[[124 124 131 122 129]
 [132 104 129 135 155]
 [126 147 128 132 113]
 [143 137 132 148 135]
 [135 127 126 129 132]]
:
[[135 127 126 129 132]
 [124 124 131 122 129]
 [132 104 129 135 155]
 [126 147 128 132 113]
 [143 137 132 148 135]]

[[119 127 129 124 133 127]
 [130 130 122 128 131 113]
 [138 130 125 128 123 122]
 [125 132 113 116 136 113]
 [149 127 140 137 115 143]
 [152 128 149 138 113 152]]
:
[[152 128 149 138 113 152]
 [119 127 129 124 133 127]
 [130 130 122 128 131 113]
 [138 130 125 128 123 122]
 [125 132 113 116 136 113]
 [149 127 140 137 115 143]]

[[126 133 136 122 133 130 118 122 126 124 129 131 141 124]
 [129 131 128 127 130 126 127 129 127 128 128 132 129 129]
 [124 133 124 132 133 125 129 142 143 135 132 152 126 121]
 [130 134 129 126 131 123 125 130 124 129 127 137 133 131]]
:
[[130 134 129 126 131 123 125 130 124 129 127 137 133 131]
 [126 133 136 122 133 130 118 122 126 124 129 131 141 124]
 [129 131 128 127 130 126 127 129 127 128 128 132 129 129]
 [124 133 124 132 133 125 129 142 143 135 132 152 126 121]]

[[154 130 115 135 109 120 129 106 136 140 120]
 [115 151 141 115 113 125 117 118 119 144 128]]
:
[[115 151 141 115 113 125 117 118 119 144 128]
 [154 130 115 135 109 120 129 106 136 140 120]]

[[120 115 117 111 136]
 [127 130 132 122 125]
 [122 128 132 100 119]
 [117 125 132 114 130]
 [133 135 130 119 126]
 [133 134 128 116 122]
 [135 126 126 127 132]
 [130 133 123 120 128]
 [127 133 131 115 124]
 [122 119 122 120 126]]
:
[[122 119 122 120 126]
 [120 115 117 111 136]
 [127 130 132 122 125]
 [122 128 132 100 119]
 [117 125 132 114 130]
 [133 135 130 119 126]
 [133 134 128 116 122]
 [135 126 126 127 132]
 [130 133 123 120 128]
 [127 133 131 115 124]]

[[130 128 117 111 129 131 128 128 128 128 140]
 [129 120 141 155 128 128 127 133 126 146 112]
 [138 128 112 116 121 138 134 154 128 124 136]
 [147 137 128 108 121 146 111 146 129 131 128]]
:
[[147 137 128 108 121 146 111 146 129 131 128]
 [130 128 117 111 129 131 128 128 128 128 140]
 [129 120 141 155 128 128 127 133 126 146 112]
 [138 128 112 116 121 138 134 154 128 124 136]]

[[125 127 109 118 127 122 130 125 126 129 126 129]
 [133 128 132 107 123 122 119 119 118 137 134 129]
 [128 129 137 123 127 126 125 130 128 129 127 128]
 [136 126 120 139 126 110 137 125 124 128 122 122]
 [125 127 132 133 127 134 112 136 128 126 139 125]]
:
[[125 127 132 133 127 134 112 136 128 126 139 125]
 [125 127 109 118 127 122 130 125 126 129 126 129]
 [133 128 132 107 123 122 119 119 118 137 134 129]
 [128 129 137 123 127 126 125 130 128 129 127 128]
 [136 126 120 139 126 110 137 125 124 128 122 122]]
---
[[126 138 134 134]
 [127 149 134 147]
 [100 151 156 142]
 [124 130 147 140]]
:
[[127 149 134]
 [100 151 156]]

[[149 130 122]
 [152 128 120]
 [120 140 122]]
:
[[152 128 120]
 [120 140 122]]

[[129 105 129 128]
 [129 128 128 147]
 [128 137 129 130]
 [139 126 142 123]]
:
[[129 128 128]
 [128 137 129]]

[[114 133 130 106 121]
 [110 136 139 112 122]
 [129 134 133 129 129]]
:
[[110 136 139]
 [129 134 133]]

[[122 144 109 113]
 [111 120 142 111]
 [125 115 111 144]
 [108 145 124 118]
 [140 128 129 100]]
:
[[111 120 142]
 [125 115 111]]

[[102 125 126 129]
 [120 128 130 129]
 [117 129 129 129]
 [115 130 131 129]]
:
[[120 128 130]
 [117 129 129]]
---
[[126 121 135 124 140 128 132 126 128 125]
 [130 127 132 126 154 129 132 128 131 133]]
:
[[133 131 128 132 129 154 126 132 127 130]
 [125 128 126 132 128 140 124 135 121 126]]

[[133 115 138 127 143 139 133 115]
 [132 114 142 125 138 126 132 134]
 [128 124 131 124 124 115 129 147]
 [129 122 137 126 129 130 130 137]
 [129 126 125 126 128 135 129 126]
 [125 139 109 122 111 105 126 120]
 [133 119 114 128 139 145 133 144]]
:
[[144 133 145 139 128 114 119 133]
 [120 126 105 111 122 109 139 125]
 [126 129 135 128 126 125 126 129]
 [137 130 130 129 126 137 122 129]
 [147 129 115 124 124 131 124 128]
 [134 132 126 138 125 142 114 132]
 [115 133 139 143 127 138 115 133]]

[[118 158 109]
 [133 133 130]
 [142 123 147]]
:
[[147 123 142]
 [130 133 133]
 [109 158 118]]

[[152 119 146 127 123 122]
 [143 116 153 130 125 122]
 [152 119 146 127 123 122]]
:
[[122 123 127 146 119 152]
 [122 125 130 153 116 143]
 [122 123 127 146 119 152]]

[[146 128 140 131 129 139 123 151 126 126 116]
 [141 149 128 143 121 139 140 148 111 114 112]
 [150 128 137 133 130 138 124 148 128 125 116]
 [140 148 130 128 118 138 135 148 116 114 115]]
:
[[115 114 116 148 135 138 118 128 130 148 140]
 [116 125 128 148 124 138 130 133 137 128 150]
 [112 114 111 148 140 139 121 143 128 149 141]
 [116 126 126 151 123 139 129 131 140 128 146]]

[[117 131 126 101 129 133 144 118 123 132 133]
 [133 124 118 141 124 111 127 131 107 130 124]
 [141 128 114 147 139 108 124 125 125 115 128]
 [124 133 131 119 123 128 139 133 127 128 116]]
:
[[116 128 127 133 139 128 123 119 131 133 124]
 [128 115 125 125 124 108 139 147 114 128 141]
 [124 130 107 131 127 111 124 141 118 124 133]
 [133 132 123 118 144 133 129 101 126 131 117]]

[[128 127 129 129 124 125 129 132]
 [130 128 143 131 136 118 123 129]
 [130 129 117 141 119 133 125 131]
 [124 129 141 117 135 135 131 129]
 [124 132 131 130 128 120 125 129]
 [130 128 125 150 125 125 116 124]
 [130 132 127 121 133 122 132 127]
 [127 130 125 122 124 122 127 127]]
:
[[127 127 122 124 122 125 130 127]
 [127 132 122 133 121 127 132 130]
 [124 116 125 125 150 125 128 130]
 [129 125 120 128 130 131 132 124]
 [129 131 135 135 117 141 129 124]
 [131 125 133 119 141 117 129 130]
 [129 123 118 136 131 143 128 130]
 [132 129 125 124 129 129 127 128]]
